Here is a tiny trained network, its code and every weight. The questions are about switching its units off for an input and a class, where a switched-off unit gives its printed mean instead of its output.

import numpy as np


def w(rows, s, z=0):
    codes = np.array(rows[::2]) - 128.0
    scale = np.full(codes.shape[1], s)
    scale[-1] = z or s
    return codes * scale


def f(y):
    return y / 2 * (1 + np.tanh(0.7978845608 * (y + 0.044715 * y**3)))


def log_softmax(a):
    a = a - a.max(-1, keepdims=True)
    return a - np.log(np.exp(a).sum(-1, keepdims=True))


def net(x, mask):
    res = np.array(x, float).reshape(1, 7) / 4 @ E
    y = f(res @ A[0][:, :-1].T + A[0][:, -1])
    res = res + np.where(mask, y, B[0][:, -1]) @ B[0][:, :-1]
    return log_softmax(res[-1] @ U[:, :-1].T + U[:, -1])


A, B = {}, {}
E = w([
[85,236,113,127,131,132,218,79],'x0',
[47,94,62,76,203,143,175,100],'x1',
[114,123,102,161,124,116,123,142],'x2',
[140,129,139,110,127,131,129,125],'x3',
[109,81,120,74,2,182,110,116],'x4',
[106,124,107,161,126,118,128,143],'x5',
[217,171,79,114,130,231,98,223],'x6',
],0.0092)
A[0] = w([
[91,121,199,110,147,94,131,111,33],'N0',
[104,123,71,111,177,106,131,146,140],'N1',
[109,93,104,66,152,144,135,130,156],'N2',
[148,158,81,113,138,135,138,182,71],'N3',
[107,56,186,138,169,123,71,157,174],'N4',
[86,187,138,118,92,54,172,121,83],'N5',
[124,164,118,90,145,140,94,174,88],'N6',
[131,204,126,135,149,126,163,112,152],'N7',
[148,137,97,154,144,200,131,130,38],'N8',
[109,180,99,130,62,143,178,94,93],'N9',
[160,161,160,166,244,93,120,134,1],'N10',
[147,78,128,163,125,100,139,55,15],'N11',
[180,169,188,161,80,91,95,118,127],'N12',
[179,136,140,111,145,170,163,163,80],'N13',
],0.011,0.0059)
B[0] = w([
[85,150,100,114,105,58,143,157,168],'N0',
[135,167,135,166,123,147,152,81,203],'N1',
[149,175,140,180,126,136,178,39,208],'N2',
[93,139,127,101,114,83,118,136,193],'N3',
[136,96,122,129,200,159,182,152,252],'N4',
[131,113,120,117,157,127,138,154,199],'N5',
[69,142,130,123,95,75,170,157,174],'N6',
[196,70,133,115,175,140,97,155,232],'N7',
[113,106,100,93,115,36,159,201,172],'N8',
[181,72,117,102,153,154,115,148,200],'N9',
[109,85,61,91,7,186,58,71,247],'N10',
[111,107,81,56,130,79,147,145,155],'N11',
[128,164,78,171,135,127,194,102,254],'N12',
[98,128,112,127,117,57,155,137,197],'N13',
],0.011,0.0067)
U = w([
[90,131,112,75,118,6,135,179,33],'0',
[152,60,105,92,7,177,71,87,56],'1',
[165,140,140,136,150,115,111,142,246],'2',
[164,146,141,132,148,121,110,137,238],'3',
[157,147,141,137,148,115,110,142,230],'4',
[214,79,118,110,196,136,135,173,19],'5',
[170,206,112,202,126,118,171,97,31],'6',
],0.011)

Each question gives the input, the list of numbers given to net, and the class t.
The units are the neurons (one row each of A and B). Each row of codes is followed by its name. A weight is (code - 128) times the scale printed after its matrix; where a second scale follows, it is the last column's (A, B and U).
mask holds one flag per neuron, in row order. A switched-off neuron (its flag False) gives its mean, the last column of its row in B, instead of its output. The means were averaged over made-up inputs and are rounded, as every weight is.
A unit's drop is (log p(t) with every unit on - log p(t) with that unit switched off) / (log p(t) with every unit on - log p(t) with every unit switched off).
The circuit of an input: a set's keep is (log p(t) with only the set's units on - log p(t) with every unit switched off) / (log p(t) with every unit on - log p(t) with every unit switched off). Starting from the 12 units with the biggest drops (on a tie, the unit counted first), units are removed one at a time, each time the one whose removal leaves the highest keep (on an exact tie, the one counted first), for as long as the keep stays at least 0.8.
units of the circuit, in order: the units of the circuit, biggest drop first
most important unit: the unit with the biggest drop
k most important neurons: the k neurons with the biggest drops, biggest first
drop of u: that unit's drop, to one decimal
input [-8,5,4,-1,4,-3,1], class 5: units of the circuit, in order	(N4)
input [6,-6,4,2,-4,-3,-4], class 5: units of the circuit, in order	(N7; N5)
input [-6,6,2,-7,-7,7,7], class 0: units of the circuit, in order	(N8; N3)
input [-1,-1,-3,0,-6,-3,-8], class 0: 2 most important neurons	(N0; N11)
input [8,-1,0,5,3,-5,3], class 5: 3 most important neurons	(N9; N7; N10)
input [1,-7,-4,-3,4,6,-1], class 6: 2 most important neurons	(N12; N10)
input [5,1,-8,-2,3,-1,8], class 0: 2 most important neurons	(N8; N13)
input [8,5,7,2,1,4,-2], class 5: units of the circuit, in order	(N9; N7)
input [-4,8,6,-2,3,-2,4], class 6: units of the circuit, in order	(N2; N1)
input [-8,3,-2,3,7,1,5], class 5: 2 most important neurons	(N10; N4)
input [7,-6,-1,-3,-7,6,2], class 1: 2 most important neurons	(N10; N4)
input [1,7,3,-6,4,4,4], class 6: 2 most important neurons	(N2; N10)
input [-2,6,-6,-2,-6,1,1], class 1: 2 most important neurons	(N10; N12)
input [-1,-7,0,-4,-5,6,-8], class 0: most important unit	N11
input [-3,-3,-3,7,-7,5,-7], class 0: 2 most important neurons	(N0; N11)
input [-3,-2,-7,4,6,6,4], class 4: 2 most important neurons	(N10; N9)
input [-4,8,-3,-3,-2,-2,1], class 6: 3 most important neurons	(N2; N1; N7)
input [-2,-3,6,-3,3,1,7], class 0: drop of N8	0.1
input [4,-1,2,3,-6,0,-3], class 1: drop of N1	0.0
input [4,2,-2,-3,-6,-1,-2], class 1: most important unit	N10
input [3,-6,2,1,-8,-7,2], class 1: drop of N10	1.0
